Below is a small trained network, with its code and all its weights. Each question gives an input and a target symbol and asks what happens when units are switched off, that is, made to give their printed mean instead of their output.

import numpy as np


def w(rows, s, z=0):
    codes = np.array(rows[::2]) - 128.0
    scale = np.full(codes.shape[1], s)
    scale[-1] = z or s
    return codes * scale


def f(y):
    return y / 2 * (1 + np.tanh(0.7978845608 * (y + 0.044715 * y**3)))


def softmax(a):
    e = np.exp(a - a.max(-1, keepdims=True))
    return e / e.sum(-1, keepdims=True)


def log_softmax(a):
    a = a - a.max(-1, keepdims=True)
    return a - np.log(np.exp(a).sum(-1, keepdims=True))


def net(x, mask):
    ids = ['βγεζθλμξπστφψ'.index(c) for c in x.split()]
    T = len(ids)
    res = E[ids] + P[:T]
    r = res
    for j in range(3):
        rows = slice(2 * j, 2 * j + 2)
        q, k, v = (r @ M[0][rows].T for M in (Q, K, V))
        z = softmax(np.where(np.tri(T) > 0, q @ k.T / 2**0.5, -1e9)) @ v
        o = O[0][rows]
        res = res + np.where(mask[j], z, o[:, -1]) @ o[:, :-1]
    y = f(res @ A[0][:, :-1].T + A[0][:, -1])
    res = res + np.where(mask[3:7], y, B[0][:, -1]) @ B[0][:, :-1]
    return log_softmax(res[-1] @ U[:, :-1].T + U[:, -1])


Q, K, V, O, A, B = {}, {}, {}, {}, {}, {}
E = w([
[137,108,120,19,152,104],'β',
[153,82,128,65,130,133],'γ',
[251,92,215,69,111,80],'ε',
[138,143,137,58,47,163],'ζ',
[105,147,11,102,149,148],'θ',
[194,192,90,123,77,88],'λ',
[168,126,116,170,236,231],'μ',
[207,157,89,112,199,70],'ξ',
[207,90,102,171,63,103],'π',
[186,87,109,64,80,89],'σ',
[140,193,103,147,140,137],'τ',
[230,117,110,18,91,74],'φ',
[91,214,62,64,124,146],'ψ',
],0.016)
P = w([
[67,73,131,164,128,237],'0',
[226,145,110,73,58,55],'1',
[219,153,99,71,57,49],'2',
[228,151,122,54,46,74],'3',
[230,139,116,35,44,61],'4',
[224,139,117,35,44,48],'5',
[207,167,140,2,47,48],'6',
],0.0084)
Q[0] = w([
[78,112,178,213,141,164],'h0',
[120,107,122,190,196,100],'h0',
[246,132,86,100,90,143],'h1',
[166,161,175,93,128,144],'h1',
[38,65,163,172,164,101],'h2',
[180,177,97,110,43,154],'h2',
],0.013)
K[0] = w([
[162,171,86,77,74,91],'h0',
[132,115,111,126,89,110],'h0',
[131,100,169,170,180,248],'h1',
[164,147,145,117,121,171],'h1',
[65,162,129,108,77,67],'h2',
[87,66,181,171,207,224],'h2',
],0.012)
V[0] = w([
[119,99,149,168,152,98],'h0',
[124,116,216,115,189,180],'h0',
[134,125,131,3,137,63],'h1',
[200,95,150,164,118,92],'h1',
[166,221,180,100,74,95],'h2',
[145,197,87,105,208,99],'h2',
],0.019)
O[0] = w([
[166,159,86,126,191,139,42],'h0',
[167,184,188,222,179,117,166],'h0',
[131,28,109,215,107,143,143],'h1',
[162,123,74,117,172,115,82],'h1',
[159,209,78,162,8,86,2],'h2',
[138,138,125,149,80,221,119],'h2',
],0.017,0.0083)
A[0] = w([
[166,234,46,143,27,151,29],'n0',
[146,231,217,97,155,184,2],'n1',
[180,91,121,86,1,176,184],'n2',
[63,178,133,75,178,107,111],'n3',
],0.0067,0.0066)
B[0] = w([
[87,118,111,106,188,141,167],'n0',
[133,1,43,149,86,126,254],'n1',
[70,255,56,197,198,198,237],'n2',
[171,228,136,140,19,120,226],'n3',
],0.0085,0.0099)
U = w([
[70,186,40,142,205,119,120],'β',
[204,152,69,131,10,161,229],'γ',
[83,144,128,74,146,168,58],'ε',
[129,197,105,93,171,108,103],'ζ',
[227,175,68,138,183,233,203],'θ',
[74,182,152,168,82,48,117],'λ',
[71,204,135,183,105,147,119],'μ',
[118,113,133,210,107,141,141],'ξ',
[77,206,155,139,253,111,105],'π',
[166,148,79,125,126,160,105],'σ',
[127,114,2,196,57,120,3],'τ',
[95,85,16,104,152,78,142],'φ',
[165,191,60,196,163,85,108],'ψ',
],0.0059,0.005)

Each question gives the input, a string of symbols that net reads in full, and the target symbol t.
The units are the heads (2 rows each of Q, K, V and O) and the neurons (one row each of A and B). Each row of codes is followed by its name. A weight is (code - 128) times the scale printed after its matrix; where a second scale follows, it is the last column's (O, A, B and U).
mask holds one flag per unit, heads first, then neurons. A switched-off unit (its flag False) gives its mean, the last column of its rows in O or B, instead of its output. The means were averaged over made-up inputs and are rounded, as every weight is.
A unit's drop is (log p(t) with every unit on - log p(t) with that unit switched off) / (log p(t) with every unit on - log p(t) with every unit switched off).
The circuit of an input: a set's keep is (log p(t) with only the set's units on - log p(t) with every unit switched off) / (log p(t) with every unit on - log p(t) with every unit switched off). Starting from all 7 units, units are removed one at a time, each time the one whose removal leaves the highest keep (on an exact tie, the one counted first), for as long as the keep stays at least 0.8.
circuit, biggest first: the units of the circuit, biggest drop first
unit that matters most: the unit with the biggest drop
heads that matter: for each layer, one digit per head in row order, 1 if its drop is at least 0.15 and else 0, layers parted by /
drop when u is switched off: that unit's drop, to one decimal
input λ λ π λ π, target β: unit that matters most : n2
input σ ζ τ, target φ: heads that matter : 111
input ψ ψ θ λ β β λ, target μ: circuit, biggest first : [n2, h1, h2]
input σ β β ε, target φ: circuit, biggest first : [h2, h0]
input θ γ θ γ φ, target ε: circuit, biggest first : [h2, h0]
input ψ θ σ ξ β, target μ: heads that matter : 011
input φ θ ψ λ ε, target τ: circuit, biggest first : [h1, h2]
input μ β ξ σ θ β ψ, target θ: heads that matter : 111
input φ σ τ β λ β, target τ: circuit, biggest first : [h1, h2]
input ψ μ ζ β, target θ: heads that matter : 001
input γ π σ β τ β, target π: heads that matter : 101
input β ε π τ ψ, target ξ: circuit, biggest first : [h1, h0]
input ε β β, target ψ: heads that matter : 111
input τ θ ζ β, target γ: heads that matter : 010
input π σ ε σ τ, target ζ: circuit, biggest first : [h1, h2, n3]
input φ σ φ β β σ, target τ: heads that matter : 011
input τ θ ψ, target γ: unit that matters most : h1
input ζ ζ γ θ ψ, target λ: heads that matter : 001
input ζ λ ε, target λ: heads that matter : 001
input π ψ θ, target ζ: unit that matters most : h1
input β λ ζ λ σ π, target ξ: heads that matter : 010
input ζ μ σ, target θ: heads that matter : 001
input λ τ γ β, target β: circuit, biggest first : [n2, h2, h0, n0]
input β ε θ σ μ π, target θ: drop when h2 is switched off : 0.5
input ε θ ψ λ θ ζ, target ψ: drop when h0 is switched off : 0.3
input φ β γ ψ ζ σ λ, target τ: drop when h1 is switched off : 1.0
input ψ σ ξ β σ, target μ: drop when h0 is switched off : 0.1
input ψ ψ γ β, target μ: unit that matters most : n2
